Here is a tiny trained network, its code and every weight. The questions are about switching its units off for an input and a class, where a switched-off unit gives its printed mean instead of its output.

import numpy as np


def w(rows, s, z=0):
    codes = np.array(rows[::2]) - 128.0
    scale = np.full(codes.shape[1], s)
    scale[-1] = z or s
    return codes * scale


def norm(h):
    return h / np.sqrt((h * h).mean(-1, keepdims=True) + 1e-5)


def f(y):
    return np.maximum(y, 0)


def log_softmax(a):
    a = a - a.max(-1, keepdims=True)
    return a - np.log(np.exp(a).sum(-1, keepdims=True))


def net(x, mask):
    res = np.array(x, float).reshape(1, 6) / 4 @ E
    u = 0
    for l in range(2):
        y = f(norm(res) @ A[l][:, :-1].T + A[l][:, -1])
        res = res + np.where(mask[u : u + 11], y, B[l][:, -1]) @ B[l][:, :-1]
        u += 11
    return log_softmax(norm(res)[-1] @ U[:, :-1].T + U[:, -1])


A, B = {}, {}
E = w([
[128,127,127,129,128,128,129,128,126,129],'x0',
[152,109,117,181,147,186,239,37,123,81],'x1',
[163,150,133,228,16,131,155,201,123,95],'x2',
[127,128,128,130,132,128,130,131,130,128],'x3',
[183,8,221,132,87,88,91,146,139,86],'x4',
[130,127,126,130,131,127,127,129,125,127],'x5',
],0.016)
A[0] = w([
[117,253,103,135,122,127,150,125,133,137,116],'L0N0',
[122,140,116,141,140,112,130,125,132,143,53],'L0N1',
[122,139,141,93,124,115,65,190,137,143,140],'L0N2',
[124,106,129,81,204,120,133,76,147,120,36],'L0N3',
[114,118,122,65,191,114,71,149,125,150,97],'L0N4',
[114,97,119,113,127,157,139,120,98,143,64],'L0N5',
[123,84,143,51,197,118,102,71,141,132,87],'L0N6',
[109,210,115,89,135,111,48,223,134,155,201],'L0N7',
[117,194,102,53,223,132,105,65,127,141,254],'L0N8',
[118,129,126,116,131,128,107,138,127,125,115],'L0N9',
[105,207,119,98,146,130,153,112,142,148,154],'L0N10',
],0.026,0.0059)
B[0] = w([
[134,76,72,90,190,183,105,65,33,166,202],'L0N0',
[111,152,184,90,153,136,141,111,111,157,135],'L0N1',
[163,180,43,147,140,26,36,112,117,73,203],'L0N2',
[120,19,143,149,120,143,160,90,90,132,198],'L0N3',
[123,203,48,90,158,113,27,132,128,106,214],'L0N4',
[142,106,148,161,146,125,133,136,112,152,139],'L0N5',
[128,107,127,81,180,250,116,113,62,187,226],'L0N6',
[67,29,181,109,56,212,170,222,82,249,242],'L0N7',
[153,161,183,168,60,8,165,165,202,89,251],'L0N8',
[126,145,120,106,117,133,85,109,162,127,146],'L0N9',
[144,170,113,191,113,151,107,161,174,47,190],'L0N10',
],0.024,0.029)
A[1] = w([
[81,134,134,47,99,110,90,163,152,180,40],'L1N0',
[76,187,156,89,64,13,112,228,223,150,103],'L1N1',
[110,233,74,69,208,136,37,89,156,142,2],'L1N2',
[71,91,161,49,165,130,175,69,179,158,101],'L1N3',
[85,197,140,51,147,165,128,169,135,184,71],'L1N4',
[103,156,157,153,133,26,212,123,194,107,97],'L1N5',
[99,255,41,128,219,179,168,69,114,111,113],'L1N6',
[160,195,207,156,116,70,195,102,236,58,65],'L1N7',
[115,153,148,169,115,107,88,200,119,171,135],'L1N8',
[131,189,39,89,114,135,142,125,131,120,90],'L1N9',
[147,196,95,162,130,72,59,142,195,95,122],'L1N10',
],0.023,0.0051)
B[1] = w([
[154,119,86,195,162,151,128,86,118,60,232],'L1N0',
[173,205,193,120,88,133,198,158,148,117,251],'L1N1',
[109,122,73,95,141,22,93,144,92,126,190],'L1N2',
[61,143,95,126,98,164,127,180,134,182,155],'L1N3',
[111,42,151,129,191,78,178,11,159,109,186],'L1N4',
[119,83,97,155,134,125,68,118,141,102,171],'L1N5',
[149,255,111,149,115,135,191,109,136,115,185],'L1N6',
[98,69,73,193,138,96,85,121,131,116,199],'L1N7',
[120,162,168,82,164,130,143,100,182,125,246],'L1N8',
[154,150,136,147,142,189,119,110,120,120,158],'L1N9',
[108,95,164,105,106,158,136,159,131,166,180],'L1N10',
],0.036,0.018)
U = w([
[147,195,234,107,72,84,149,200,214,104,255],'0',
[67,53,142,91,134,216,160,120,73,218,162],'1',
[101,73,89,253,103,76,90,130,173,74,179],'2',
[132,240,48,190,131,175,184,79,83,119,62],'3',
[121,158,59,52,196,39,37,99,85,114,17],'4',
],0.015,0.0027)

Each question gives the input, the list of numbers given to net, and the class t.
The units are the neurons (one row each of A and B). Each row of codes is followed by its name. A weight is (code - 128) times the scale printed after its matrix; where a second scale follows, it is the last column's (A, B and U).
mask holds one flag per neuron, layer by layer. A switched-off neuron (its flag False) gives its mean, the last column of its row in B, instead of its output. The means were averaged over made-up inputs and are rounded, as every weight is.
A unit's drop is (log p(t) with every unit on - log p(t) with that unit switched off) / (log p(t) with every unit on - log p(t) with every unit switched off).
The circuit of an input: a set's keep is (log p(t) with only the set's units on - log p(t) with every unit switched off) / (log p(t) with every unit on - log p(t) with every unit switched off). Starting from the 12 units with the biggest drops (on a tie, the unit counted first), units are removed one at a time, each time the one whose removal leaves the highest keep (on an exact tie, the one counted first), for as long as the keep stays at least 0.8.
circuit, biggest first: the units of the circuit, biggest drop first
unit that matters most: the unit with the biggest drop
top k neurons: the k neurons with the biggest drops, biggest first
k most important neurons of layer l: the k neurons of layer l with the biggest drops, biggest first
drop of u: that unit's drop, to one decimal
input [-3,-1,0,-7,-5,1], class 0: top 2 neurons : (L0N8; L0N6)
input [8,-2,-5,-1,-2,3], class 0: unit that matters most : L0N8
input [-3,-5,1,1,1,4], class 0: top 2 neurons : (L0N6; L0N0)
input [-4,-1,0,-1,4,2], class 4: top 3 neurons : (L0N8; L1N2; L0N7)
input [-6,-7,1,7,-4,0], class 1: top 2 neurons : (L0N7; L0N0)
input [-1,-1,1,-6,8,-6], class 0: 4 most important neurons of layer 0 : (L0N6; L0N0; L0N3; L0N4)
input [-5,8,6,-2,1,-1], class 2: top 3 neurons : (L0N6; L0N0; L0N4)
input [-6,8,0,3,8,2], class 1: top 2 neurons : (L0N4; L0N8)
input [-1,-7,4,0,-8,6], class 1: 2 most important neurons of layer 0 : (L0N7; L0N0)
input [0,7,-1,7,-1,8], class 2: top 2 neurons : (L0N7; L0N6)
input [2,0,-2,-8,-3,4], class 0: top 2 neurons : (L0N8; L1N1)
input [4,3,-8,3,2,3], class 1: top 2 neurons : (L0N6; L0N3)
input [-1,-3,0,7,-7,-6], class 0: 2 most important neurons of layer 0 : (L0N8; L0N6)
input [5,-2,6,5,5,8], class 0: top 2 neurons : (L0N0; L0N6)
input [7,-6,-7,3,-2,7], class 0: circuit, biggest first : (L0N8)
input [0,0,-2,-6,8,-1], class 4: top 2 neurons : (L0N8; L0N7)
input [-8,3,-6,3,0,7], class 2: top 2 neurons : (L0N8; L0N7)
input [-8,3,-8,8,1,2], class 1: 3 most important neurons of layer 0 : (L0N6; L0N3; L0N2)
input [7,-2,4,0,8,-6], class 0: 3 most important neurons of layer 0 : (L0N6; L0N0; L0N3)
input [1,2,-2,-2,-6,5], class 2: most important neuron of layer 0 : (L0N8)
input [7,-1,1,-7,-2,1], class 1: 2 most important neurons of layer 0 : (L0N0; L0N7)
input [-8,-7,8,-4,-2,-3], class 1: drop of L0N8 : 0.6
input [-6,-2,0,7,3,-6], class 4: drop of L0N8 : 2.3
